Below are the code and all the weights of a small trained network. Each question names an input and a class and asks about switching units off, where a switched-off unit gives its printed mean instead of its output.

import numpy as np


def w(rows, s, z=0):
    codes = np.array(rows[::2]) - 128.0
    scale = np.full(codes.shape[1], s)
    scale[-1] = z or s
    return codes * scale


def norm(h):
    return h / np.sqrt((h * h).mean(-1, keepdims=True) + 1e-5)


def f(y):
    return y / 2 * (1 + np.tanh(0.7978845608 * (y + 0.044715 * y**3)))


def log_softmax(a):
    a = a - a.max(-1, keepdims=True)
    return a - np.log(np.exp(a).sum(-1, keepdims=True))


def net(x, mask):
    res = np.array(x, float).reshape(1, 7) / 4 @ E
    u = 0
    for l in range(3):
        y = f(norm(res) @ A[l][:, :-1].T + A[l][:, -1])
        res = res + np.where(mask[u : u + 7], y, B[l][:, -1]) @ B[l][:, :-1]
        u += 7
    return log_softmax(norm(res)[-1] @ U[:, :-1].T + U[:, -1])


A, B = {}, {}
E = w([
[25,185,68,125,194,139,43,151,64,188],'x0',
[28,94,162,2,93,160,203,50,199,226],'x1',
[100,177,188,43,176,88,92,112,159,36],'x2',
[76,121,136,107,2,80,112,97,41,93],'x3',
[127,125,112,125,130,126,132,122,127,123],'x4',
[131,134,127,130,129,121,131,125,129,129],'x5',
[126,143,129,133,132,129,144,124,121,126],'x6',
],0.0085)
A[0] = w([
[67,165,189,86,147,140,90,84,145,9,2],'L0N0',
[120,92,87,235,24,170,152,99,73,227,21],'L0N1',
[224,119,166,93,25,181,152,67,117,64,2],'L0N2',
[64,148,114,130,147,150,43,46,7,173,16],'L0N3',
[35,148,147,119,39,55,166,134,44,136,81],'L0N4',
[122,106,155,156,1,128,78,91,52,92,79],'L0N5',
[69,130,171,82,165,136,100,92,119,6,36],'L0N6',
],0.008,0.0042)
B[0] = w([
[244,155,68,66,111,88,154,194,110,206,186],'L0N0',
[254,141,85,68,132,47,166,197,102,236,254],'L0N1',
[58,87,117,172,117,92,176,210,167,87,216],'L0N2',
[40,98,106,194,99,97,172,251,205,70,218],'L0N3',
[98,140,70,63,63,217,92,84,124,73,235],'L0N4',
[145,180,59,103,77,244,92,81,138,50,238],'L0N5',
[249,141,77,80,99,71,123,188,126,224,183],'L0N6',
],0.0097,0.0058)
A[1] = w([
[145,80,177,165,74,116,191,101,168,58,14],'L1N0',
[154,126,139,171,101,88,106,108,56,71,47],'L1N1',
[151,142,136,155,218,205,124,85,192,142,5],'L1N2',
[101,155,188,55,153,61,82,115,130,63,24],'L1N3',
[145,159,113,179,131,159,84,148,122,100,97],'L1N4',
[54,118,152,72,83,151,159,79,147,183,78],'L1N5',
[6,148,110,143,165,118,71,142,93,159,75],'L1N6',
],0.018,0.0025)
B[1] = w([
[31,156,93,144,137,121,166,230,169,126,233],'L1N0',
[100,90,170,107,201,100,124,73,102,136,181],'L1N1',
[155,142,72,110,80,249,56,91,119,74,217],'L1N2',
[183,141,103,92,60,94,170,147,124,197,147],'L1N3',
[112,87,177,99,195,79,146,70,130,149,216],'L1N4',
[153,94,169,170,236,52,97,94,66,97,254],'L1N5',
[100,125,131,152,109,119,209,201,202,94,224],'L1N6',
],0.013,0.0088)
A[2] = w([
[199,142,109,139,101,105,145,147,116,200,81],'L2N0',
[121,199,205,57,91,96,83,125,163,130,54],'L2N1',
[96,120,228,163,183,74,98,51,111,132,6],'L2N2',
[66,189,159,180,97,117,142,169,178,126,58],'L2N3',
[52,159,183,124,7,116,108,55,51,79,47],'L2N4',
[137,184,152,156,94,218,58,88,139,116,80],'L2N5',
[132,96,123,211,80,146,136,120,76,234,54],'L2N6',
],0.018,0.0026)
B[2] = w([
[152,173,163,109,126,113,125,93,137,183,254],'L2N0',
[152,155,106,178,140,124,138,114,122,188,156],'L2N1',
[115,90,220,126,152,107,102,104,60,103,219],'L2N2',
[89,128,151,165,120,144,169,166,166,140,242],'L2N3',
[151,114,55,149,98,253,65,81,150,114,175],'L2N4',
[100,107,80,134,37,152,106,88,94,118,183],'L2N5',
[178,199,103,71,133,65,122,141,149,138,177],'L2N6',
],0.019,0.0095)
U = w([
[245,247,98,76,111,35,137,141,144,250,99],'0',
[32,143,128,195,132,107,203,254,212,105,56],'1',
[138,135,48,136,68,221,43,62,107,80,254],'2',
[119,87,233,138,226,48,84,82,41,91,60],'3',
],0.0089,0.001)

Each question gives the input, the list of numbers given to net, and the class t.
The units are the neurons (one row each of A and B). Each row of codes is followed by its name. A weight is (code - 128) times the scale printed after its matrix; where a second scale follows, it is the last column's (A, B and U).
mask holds one flag per neuron, layer by layer. A switched-off neuron (its flag False) gives its mean, the last column of its row in B, instead of its output. The means were averaged over made-up inputs and are rounded, as every weight is.
A unit's drop is (log p(t) with every unit on - log p(t) with that unit switched off) / (log p(t) with every unit on - log p(t) with every unit switched off).
The circuit of an input: a set's keep is (log p(t) with only the set's units on - log p(t) with every unit switched off) / (log p(t) with every unit on - log p(t) with every unit switched off). Starting from the 12 units with the biggest drops (on a tie, the unit counted first), units are removed one at a time, each time the one whose removal leaves the highest keep (on an exact tie, the one counted first), for as long as the keep stays at least 0.8.
circuit, biggest first: the units of the circuit, biggest drop first
unit that matters most: the unit with the biggest drop
top k neurons: the k neurons with the biggest drops, biggest first
k most important neurons of layer l: the k neurons of layer l with the biggest drops, biggest first
input [-6,2,-4,5,8,7,-8], class 1: top 2 neurons -> (L0N2, L1N0)
input [6,-5,1,1,-3,3,8], class 1: top 2 neurons -> (L1N6, L0N3)
input [2,8,8,7,-4,-8,8], class 0: circuit, biggest first -> (L2N1)
input [5,-4,-2,2,-6,5,-8], class 1: top 3 neurons -> (L0N3, L1N6, L1N5)
input [-5,2,3,-6,-3,-7,5], class 2: circuit, biggest first -> (L1N2, L0N3)
input [1,1,5,-7,2,1,-8], class 2: top 2 neurons -> (L1N2, L0N1)
input [1,-5,3,-6,8,-1,7], class 2: top 2 neurons -> (L1N2, L1N5)
input [-4,2,7,8,-6,4,8], class 2: top 3 neurons -> (L0N4, L2N4, L0N5)
input [-5,-5,-1,-6,0,-8,2], class 2: top 4 neurons -> (L1N2, L0N3, L0N2, L1N6)
input [-4,7,1,-6,5,1,6], class 3: top 2 neurons -> (L1N5, L0N5)
input [8,1,7,8,-4,0,6], class 1: 2 most important neurons of layer 0 -> (L0N3, L0N1)
input [1,-2,1,2,1,-8,-3], class 2: 2 most important neurons of layer 0 -> (L0N1, L0N5)
input [2,-2,3,3,-5,0,-6], class 0: top 2 neurons -> (L0N6, L0N0)
input [0,5,-3,-8,-2,1,8], class 2: circuit, biggest first -> (L1N2)
input [4,5,2,-3,-4,1,7], class 3: top 4 neurons -> (L1N5, L1N0, L0N2, L2N2)
input [2,7,6,-5,2,6,-7], class 3: top 2 neurons -> (L1N5, L0N1)
input [-2,1,8,8,-5,-5,-5], class 0: 2 most important neurons of layer 1 -> (L1N2, L1N3)
input [6,-8,-3,6,-2,-5,3], class 3: 2 most important neurons of layer 1 -> (L1N1, L1N4)
input [3,6,-1,5,-2,2,-6], class 3: 2 most important neurons of layer 1 -> (L1N5, L1N2)
input [4,-6,-7,-5,-3,-8,3], class 0: unit that matters most -> L1N5
input [1,7,4,5,-1,-8,4], class 3: 2 most important neurons of layer 1 -> (L1N5, L1N2)
